Each row of numbers stands for one element and depends on some of the facts below. Use the named rows to name the rest.

Some facts about the elements:
Σ: uses; μ: belongs to class; β: points at
razus	Σ	klila; razus	Σ	tremak; razus	Σ	lora; poklar	Σ	gano; poklar	Σ	drirones; poklar	Σ	mibrika; poklar	Σ	klinel; stumir	Σ	gido; stumir	Σ	modenan
stumir	Σ	trabuves; stumir	Σ	studo; stumir	Σ	katamun; flapebir	Σ	trugabas; flapebir	Σ	zili; flapebir	Σ	daska; flapebir	Σ	molol; timal	Σ	dosu; timal	Σ	bripu
rike	Σ	zuzuk; rike	Σ	grubrul; rike	Σ	didu; rike	Σ	drobol; broflin	Σ	stimu; vuges	Σ	bodro; vidra	Σ	mebra; vidra	Σ	stabin; grite	Σ	sobem
grite	Σ	lubarun; klepogar	Σ	gano; klepogar	Σ	sutri; tezo	Σ	fedrun; tezo	Σ	ligote; guser	Σ	dosu; tustak	Σ	larola; tustak	Σ	dadal; tustak	Σ	sigin
trenok	Σ	skupor; trenok	Σ	gagreplim; trenok	Σ	tuflezi; trenok	Σ	skenul; trenok	Σ	trabrur; trenok	Σ	letri; lifus	Σ	klila; lifus	Σ	festan; lifus	Σ	tigu
tobos	Σ	kovin; tobos	Σ	grolur; tobos	Σ	letri; panan	Σ	klila; panan	Σ	brofla; klugram	Σ	truples; klugram	Σ	drirones; kluflon	Σ	romo; kluflon	Σ	plivoplum
kluflon	Σ	skedim; flilusir	Σ	tafin; grizegra	Σ	trugabas; grizegra	Σ	fosak; grizegra	Σ	leneda; plabrun	Σ	nebul; plabrun	Σ	leneda; plabrun	Σ	mibrika; soklur	Σ	trubre
nukladruk	Σ	truples; nukladruk	Σ	zuzuk; nukladruk	Σ	ligrom; nukladruk	Σ	pladril; nukladruk	Σ	debrus; redridun	Σ	tuflezi; redridun	Σ	dribra; redridun	Σ	ligrom; redridun	Σ	dregrudak
redridun	Σ	tastan; lutrik	Σ	ridren; lutrik	Σ	faris; lutrik	Σ	duskatra; magen	Σ	grolur; magen	Σ	skatik; magen	Σ	fosak; magen	Σ	ligrom; magen	Σ	drofak
magen	Σ	goga; kovur	Σ	skatik; tibruror	Σ	plumu; tibruror	Σ	ligote; tibruror	Σ	pubri; tibruror	Σ	grezom; zestis	Σ	nubes; zestis	Σ	retol; zestis	Σ	skedim
supi	Σ	grezom; supi	Σ	debrus; supi	Σ	pakles; supi	Σ	stestuk; supi	Σ	drasiklam; fedri	Σ	gido; fedri	Σ	stestuk; graklok	Σ	greton; graklok	Σ	ligote
graklok	Σ	tafin; brirol	Σ	festan; brirol	Σ	skenul; brirol	Σ	flafogum; poklun	Σ	sobem; poklun	Σ	klipluklok; poklun	Σ	lubarun; brabrun	Σ	festan; brabrun	Σ	fakek
brabrun	Σ	pladril; skena	Σ	grolur; skena	Σ	plumu; skena	Σ	katamun; skena	Σ	debrus; skena	Σ	stimu; dodun	Σ	greton; dodun	Σ	trabrur; dodun	Σ	pakles
dodun	Σ	vozuplur; vedrin	Σ	klipluklok; vedrin	Σ	plavel; vedrin	Σ	sonum; padrim	Σ	nebul; padrim	Σ	kiklan; padrim	Σ	flolafol; padrim	Σ	studo; tores	Σ	brivil
tores	Σ	fedrun; tores	Σ	fakek; tores	Σ	skenul; tores	Σ	badu; petes	Σ	nebul; petes	Σ	grugok; petes	Σ	lora; petes	Σ	debrus; zanor	Σ	plavel
zanor	Σ	plata; bevofla	Σ	trubre; bevofla	Σ	gano; bevofla	Σ	festan; bevofla	Σ	fedrun; bevofla	Σ	fosak; bevofla	Σ	drofak; bevofla	Σ	noben; trafu	Σ	nebul
trafu	Σ	drirones; trafu	Σ	retol; trafu	Σ	tastan; nofodra	Σ	gido; nofodra	Σ	roluk; nofodra	Σ	dosu; nofodra	Σ	skizum; nofodra	Σ	zemor; nofodra	Σ	beskim
pupe	Σ	gupazok; pupe	Σ	katamun; ramu	Σ	romo; ramu	Σ	klinel; kliskar	Σ	fegron; kliskar	Σ	doplon; kliskar	Σ	didu; kugrok	Σ	katro; gagreplim	μ	59
razus	μ	59; fegron	μ	59; katro	μ	59; poklar	μ	59; drofak	μ	59; flolafol	μ	59; stumir	μ	101; fliflom	μ	59; flapebir	μ	59
timal	μ	101; greton	μ	59; rike	μ	101; klezestin	μ	101; trubre	μ	101; drobol	μ	59; brafloplo	μ	101; gano	μ	59; figrel	μ	59
trekilim	μ	59; broflin	μ	59; zili	μ	59; vuges	μ	59; zuplafla	μ	59; tastan	μ	59; vidra	μ	101; bradar	μ	59; trosaplak	μ	59
truples	μ	59; gido	μ	59; grite	μ	59; stestuk	μ	59; klepogar	μ	101; goga	μ	101; tezo	μ	59; stimu	μ	59; sigin	μ	101
guser	μ	59; tustak	μ	59; trenok	μ	59; ridren	μ	59; plivoplum	μ	101; drasu	μ	59; fleku	μ	59; nazen	μ	59; trabrur	μ	59
pestik	μ	59; lubarun	μ	59; drikli	μ	59; rugen	μ	101; lifus	μ	59; klinel	μ	59; nabis	μ	59; plata	μ	59; tobos	μ	101
klipluklok	μ	59; skatik	μ	59; panan	μ	59; grolur	μ	59; klugram	μ	59; pubri	μ	101; floklak	μ	59; romo	μ	101; kluflon	μ	59
drasiklam	μ	101; fedrun	μ	101; bodro	μ	59; flilusir	μ	59; zemor	μ	59; klukes	μ	59; pladril	μ	101; bripu	μ	59; defli	μ	59
klila	μ	59; skupor	μ	101; pubon	μ	59; grekes	μ	59; studo	μ	101; lora	μ	59; trugabas	μ	101; ligrom	μ	101; grizegra	μ	59
beskim	μ	59; fakek	μ	59; plabrun	μ	59; tigu	μ	59; stabin	μ	101; kovin	μ	101; kiklan	μ	59; soklur	μ	59; tafin	μ	59
triplo	μ	59; noben	μ	59; grezom	μ	101; nukladruk	μ	59; mibrika	μ	101; grugok	μ	59; redridun	μ	59; dribra	μ	59; leneda	μ	59
mebra	μ	101; viklon	μ	59; duskatra	μ	101; lutrik	μ	59; nubes	μ	59; magen	μ	59; leso	μ	59; badu	μ	59; plumu	μ	101
dadal	μ	101; klodol	μ	59; kovur	μ	59; trulas	μ	59; kaskuful	μ	59; festan	μ	59; tremak	μ	101; brasek	μ	59; gupazok	μ	59
tibruror	μ	59; doplebe	μ	59; larola	μ	59; fosak	μ	101; zestis	μ	59; zami	μ	101; supi	μ	101; grubrul	μ	101; brivil	μ	101
vozuplur	μ	59; mebo	μ	101; fedri	μ	59; debrus	μ	59; skenul	μ	101; sonum	μ	59; graklok	μ	59; didu	μ	59; retol	μ	59
brirol	μ	59; poklun	μ	59; dosu	μ	59; sobem	μ	59; sutri	μ	59; dregrudak	μ	59; flafogum	μ	59; pakles	μ	59; trabuves	μ	59
brabrun	μ	59; nebul	μ	59; faris	μ	59; roluk	μ	59; letri	μ	59; modenan	μ	59; katamun	μ	59; skedim	μ	101; skena	μ	101
zader	μ	101; drirones	μ	101; dodun	μ	101; skizum	μ	59; vedrin	μ	101; padrim	μ	59; tores	μ	101; petes	μ	59; zanor	μ	59
molol	μ	59; bevofla	μ	59; sapak	μ	59; plavel	μ	59; trafu	μ	101; drikon	μ	59; nofodra	μ	59; doplon	μ	59; ligote	μ	59
pupe	μ	59; ramu	μ	59; klelom	μ	59; daska	μ	59; kliskar	μ	59; kugrok	μ	101; zuzuk	μ	59; brofla	μ	59; tuflezi	μ	101
fegron	β	fedrun; fegron	β	sonum; drofak	β	grolur; drofak	β	fliflom; drofak	β	lifus; drofak	β	noben; drofak	β	vidra; drofak	β	grezom; stumir	β	trubre
stumir	β	fliflom; stumir	β	noben; stumir	β	pakles; stumir	β	stestuk; greton	β	padrim; greton	β	dosu; greton	β	pakles; klezestin	β	trubre; klezestin	β	zuzuk
klezestin	β	skena; klezestin	β	ligote; klezestin	β	noben; klezestin	β	nabis; klezestin	β	drobol; klezestin	β	kaskuful; brafloplo	β	redridun; brafloplo	β	kluflon; brafloplo	β	lutrik
brafloplo	β	nofodra; brafloplo	β	drasiklam; brafloplo	β	floklak; trekilim	β	gagreplim; trekilim	β	grekes; zili	β	kovin; zili	β	zami; zili	β	kiklan; vuges	β	mebo
vuges	β	brivil; vuges	β	stabin; vuges	β	pupe; tastan	β	sapak; tastan	β	kiklan; trosaplak	β	kliskar; trosaplak	β	skena; trosaplak	β	pestik; trosaplak	β	bripu
trosaplak	β	sigin; trosaplak	β	katro; trosaplak	β	zestis; tezo	β	guser; stimu	β	zader; stimu	β	tremak; stimu	β	duskatra; stimu	β	klelom; stimu	β	ramu
stimu	β	tores; stimu	β	klugram; ridren	β	fedrun; ridren	β	skatik; ridren	β	goga; drasu	β	mebo; drasu	β	tigu; drasu	β	fakek; drasu	β	bevofla
drasu	β	vozuplur; trabrur	β	zami; trabrur	β	fliflom; trabrur	β	doplon; trabrur	β	poklar; trabrur	β	drasiklam; trabrur	β	molol; rugen	β	panan; rugen	β	grugok
rugen	β	grezom; rugen	β	leso; klinel	β	lora; plata	β	zader; plata	β	nazen; plata	β	kluflon; plata	β	lutrik; klipluklok	β	zanor; klipluklok	β	dadal
pubri	β	gido; pubri	β	fosak; pubri	β	guser; pubri	β	fliflom; pubri	β	redridun; pubri	β	stabin; pubri	β	poklar; romo	β	flafogum; romo	β	dosu
flilusir	β	fedrun; flilusir	β	tustak; flilusir	β	nazen; flilusir	β	lubarun; flilusir	β	badu; flilusir	β	letri; zemor	β	broflin; zemor	β	grizegra; pladril	β	padrim
pladril	β	viklon; pladril	β	drasiklam; defli	β	brabrun; defli	β	plumu; defli	β	zanor; defli	β	mebra; studo	β	vidra; studo	β	tibruror; studo	β	vozuplur
trugabas	β	tustak; trugabas	β	roluk; trugabas	β	viklon; trugabas	β	trulas; beskim	β	mebo; beskim	β	sutri; beskim	β	zami; beskim	β	nazen; beskim	β	grubrul
beskim	β	supi; beskim	β	duskatra; beskim	β	drikli; beskim	β	molol; triplo	β	kovin; triplo	β	ligrom; triplo	β	skenul; triplo	β	razus; triplo	β	drikli
triplo	β	klugram; klodol	β	fleku; klodol	β	tustak; klodol	β	lubarun; klodol	β	faris; kovur	β	tigu; kovur	β	zuzuk; kovur	β	grekes; kovur	β	zami
kovur	β	pakles; kovur	β	zestis; festan	β	sobem; festan	β	klepogar; festan	β	redridun; festan	β	badu; festan	β	sonum; festan	β	pakles; festan	β	tobos
brasek	β	tigu; brasek	β	doplon; doplebe	β	fleku; doplebe	β	fedrun; doplebe	β	grekes; doplebe	β	leneda; doplebe	β	pestik; doplebe	β	sigin; doplebe	β	lora
larola	β	grugok; larola	β	dribra; larola	β	grubrul; larola	β	dadal; larola	β	magen; didu	β	soklur; didu	β	skedim; didu	β	razus; didu	β	floklak
retol	β	roluk; retol	β	plumu; retol	β	gupazok; retol	β	nukladruk; dregrudak	β	zuplafla; dregrudak	β	broflin; dregrudak	β	nabis; trabuves	β	katamun; trabuves	β	pubon
dodun	β	nazen; dodun	β	klelom; dodun	β	katro; vedrin	β	zuplafla; vedrin	β	fakek; vedrin	β	plumu; vedrin	β	noben; vedrin	β	zestis; trafu	β	klukes
trafu	β	leneda; trafu	β	bradar; drikon	β	kovin; drikon	β	grugok; drikon	β	dribra; drikon	β	lora; daska	β	flolafol; daska	β	pestik; daska	β	trenok
daska	β	pubon; daska	β	molol; brofla	β	gagreplim; brofla	β	figrel; brofla	β	ligrom; brofla	β	modenan; brofla	β	drasiklam

Some elements and their rows:
tibruror:  -4  10  24  13  -6   2  21   1  23  21  -4  48   7 -19 -16 -11   3  -3 -38  -4  16   8   7 -10  10 -41 -54  -2  31   6  -2 -51   8
studo: -37  -8  25  28  38  22  23  14   9  22  -7  20  -3 -10  18 -28 -34  75  31  35  -4  26 -10  44 -22  29  31  -1 -10  -8  11  50 -14
padrim: -10  10  13   1   1  18  -3   0  19   6 -20  10  30 -33 -14   6 -16  -3 -30 -27  -1  26 -17   0   4 -42 -43  -7  52  12  -6 -16   4
brafloplo:   1 -13  27  17  43  38  19  20   9 -12  23  34 -10 -16   5 -25 -19  40  11  45 -34  10  22  45 -30  15  15   5 -22  17  18  40   6
tores:  20  -3  45  25   0  40  21  50  56 -23  53  73 -21 -51 -21  -5 -13  14  -6  39 -24  24  47  33 -27  -6 -22 -15 -25  17  20 -45  11
plabrun:   6  21  38  -6  -2  16  -1   3  12   6 -27   6  28 -46  -9  16  -6  -5 -35 -34 -36  13   4   3  -7 -12 -42 -16  38  20   5 -11  14
graklok:  10   5  24   9   2   6  18  -6  13  21   4  31   6 -25 -11 -12   5  -9 -35  -3  -4   0  17   0 -13 -36 -46 -12   7  13   5 -43  14
tafin:  -1   5  13   1   7 -11  19 -14  14  32 -12  -1   6 -10  12 -22  -3  -1 -17 -12  15 -17  -7 -13 -28   5  -2  -1  -9 -20  11  16  -6
sigin: -11  -7   3  -5  21  37  10  22  22 -23  30  41  -8  -1  11 -15 -10  27  14  29  -5  16  12  38 -24  22  28  21 -17   8  17  44 -13
truples: -18  26  29 -12   9   5  -3  -1  15  13 -26 -21  36 -12   7  -9  -8   8 -30 -38  -9   2  -2 -13 -37  12 -13   1  16 -35  11  33 -13
bevofla:  43  13  49   3 -30  12  10  21  50 -10   4  37   6 -64 -23  28   1 -39 -39 -34 -20   3  12  -5 -15 -21 -58 -35  19  26  14 -55  23
kaskuful:   9  15   6 -15  -3   3   9  -9  17   2  -1  15   9  -6  -2  -5  10 -23 -19 -27   6  -4  -8  -8  -8  -5 -17  -1  24  17  13  22   7
klepogar:  11  -3  38   9   7  44   9  45  48 -39  26  46  -5 -47  -5   5 -19  17   5  22 -30  35  21  41 -29   3  -7  -3  -8  13  18  -2   5
fedri: -19  -4   8  15   8  -7   9  -8  -3  47 -18  26  16 -23  -4 -19  -9   9 -19   0  11  -3 -12   1  11 -28 -32 -11  34  16  -2 -20  13
gupazok:  -4   4 -13   0  -4  -2  14 -17   3  25 -19   5  11 -20  -2 -14   3  -3 -10 -31  28  11 -20  -8   5  13   0  -6  23 -14 -10  22  -1
zader: -13  -5  15   8  24  37   4  32  26 -27  32  45 -10 -15  -8 -18 -18  27   9  35  -9  23  20  36 -21  15  20  10 -13  14  16  30   4
kliskar:  -7  22  14 -24   7  16  -1   4   7 -13   9  32  23  -6 -12   3  22 -20 -50 -21 -10   7  24  -7   4 -31 -47   9  34  16  -3  -1   9
tuflezi: -12   4  38  10  20  35  26  29  34  -4  20  29  -3 -11  13 -19 -23  46   5  27 -15  30  27  33 -48  22  16  12 -29 -40  20  28 -22

Rows to name:
No name comes twice in this set of rows, the named rows included.
-31  19  22 -14  16  66   6  24   4  -8  12  27  29 -38   3   9   8  37   0  18 -78  46  45  80 -43 -19 -17  31  -6  10  43  -3 -10 -> trafu
-11  11  19   0  -3  -8  20  -3  19  22  -8  13  12   5   3 -25  -1  -6 -25 -16  24   0   3 -18 -14  -5 -13  -3   9 -23   5   3  -5 -> vozuplur
  6 -10  22   9  23  43  20  28  23 -40  39  71 -14 -17  -9 -15  -3  19   3  36 -14  26  23  39   2  -1  -5  11   4  25   9  16  13 -> vidra
  1  23  27  -4   5   8  -3 -10   9  17 -41 -33  31 -31  11   1  -1  -5 -14 -45 -42  -7  -3   3 -40  29   5  -8  13  -3  26  47  -4 -> klinel
  8  14  35 -10 -16   6   8  -1  32  12 -30 -23  18 -34  13  14 -15 -13  -9 -49 -21  -1 -12 -16 -51  29   9 -24   2 -14  28  32  -8 -> gano
-37   3  31   3  28  32  -9  39  29 -30   9  21  15 -14  -2 -17 -28  47  12   8 -18  27  12  25 -37  32  30  14   2 -13  17  63 -12 -> skedim
-38   7  -9   7   1 -20  -5  -3  11  41 -25  -2  18  -4  -3 -26 -22   7  -4 -19  30   5 -31  -8  -5  -5   9 -11  29  -5   2  11  -2 -> modenan
-14  20  25   0 -11 -11  13  -2  33  28 -20   1  15  -4   4  -7 -16   1 -20 -26  29   2 -14 -16 -28  14  -4 -11  10 -37  16   6 -16 -> grolur
-25   5  22   2  27  41  11  29  21 -29  29  40   4  -2   3 -27  -8  41  -4  19  -4  33  32  33 -24  25  16  27 -12 -31   8  49 -18 -> grubrul
 13  19  22  -3 -10  11   2   2  39   2  20  45   7 -33  -3  20   4 -13 -62 -20  -5   2  36  -8  -6 -34 -59 -10  11   9  -5 -56   8 -> trenok
-26   7  -6  13  26 -17  -6 -33  11  52 -21   4   9 -14  35   6 -40  35 -33 -24  14 -19 -12   3  -4  19   2  -4  22  13 -14  20 -11 -> trabuves
 -5   2  34  16   4  15  15  37  47 -16  30  34 -18 -16   4 -19 -25  32  19  25   4   8  19  20 -51  39  32  -5 -45 -31  22  13 -12 -> skenul
-21   0  25  13  17  26  10  34  39 -18  24  40  -6 -22  -1 -16 -21  37  18  26  -7  25  15  30 -34  27  27   2 -13  -6  18  27 -11 -> tremak
-11   5  36   9  39  56  15  32  11 -37  35  61   8 -15  -9 -18   2  40 -22  37 -37  33  50  44 -11 -23 -32  24   1   2   5   5  -4 -> rike

The same elements again, as new rows of numbers:
Known rows:
lubarun:  -3  18   5   1  -7   0  11  -2   4  -3   0 -11  -3
sigin:  -1 -17  -5 -28  11   2  14   0   4   5  -5  -3  10
skatik:   2   4   5  -2  -7   0   4  -8   5  -1   1 -11  -1
petes:   0 -27   8  36   6 -12 -21   6  12   2  20   2   4
drasiklam:   8 -10  -5 -20  10   2   8  -4  -1   3  -7  -2  16
skenul:  10 -17  -3 -26   3  -1  15  -4  -3  14 -12  -1  12
grugok:  2  5  2  8 -6  4 -3 -7  1  7 -2 -6 -2
stestuk:  -1  18   4   3  -3   4   5  -1  -3   0   1 -10   2
gano:  -4  -3   6  -2 -16  -3   2 -14  -5   4  -1  -5   4
tastan:  -2   5   7   9  -5   1   3 -11  -5   2   1  -3  -1
brirol:   2 -21  11  -1 -24 -20  13   9   3  20   4  -7   3
plivoplum:   3 -14  -5 -22   0   2   9  -4 -10   4  -4  -1  13
tibruror:  27  -8   4  25   4  -6 -10  19  14  12  19 -15   1
grolur:   6   9   3   3  -4   3  -3  -6  -1   4   1 -10   2
tustak:   0  -9   8  21  -1 -12   1  14  17   3  13  -8   0
fliflom: -1 12  4 -1 -7  4  0 -7 -2  3 -4 -9  5
plavel:   2  14   5   6 -15   1   7  -5  -3   1   1  -9  -1
pubon:   0   9   5   1  -5   3   5  -7   1   2  -2 -10  -2

Name these rows:
No name comes twice in this set of rows, the named rows included.
 -1 -15   0 -28   9   3  21  -2 -12   4  -3  -1  13 -> klezestin
  4 -15  -3 -16   7   2  18   0 -14   7  -5   1  10 -> rugen
  4  -8   1 -19   8   0  19  -7 -11   2  -5   1  14 -> brafloplo
-12 -34   9  34   5 -14 -20   1  10   2  18   5   6 -> plabrun
  1  11   6   2 -13   1   9  -6 -11   2   3  -9  -1 -> defli
 -2 -21  -4 -36   3   1  11  -3  -4  10 -10  -2  17 -> trubre
 21  11   3   3 -10   3  -1  -2   1   1   6 -17  -3 -> tafin
 -2  -9  13  21   9 -11  10  15   7   9  16  -5   1 -> kovur
 -3 -42   2  -9  16 -15   2  11   8   9   6   4  19 -> klepogar
  5 -19  -3 -27   5   0   8  -8  -6   9  -8   1  18 -> fosak
 16 -40  -4  11  32  -6  -9  26  20   8  19  -3  12 -> skena
  0  -4  12  27   3 -11   9  15   2  10  14  -3   2 -> vuges
 -4  17   5   1 -13   2  14  -2 -12   0   0  -9  -1 -> zemor

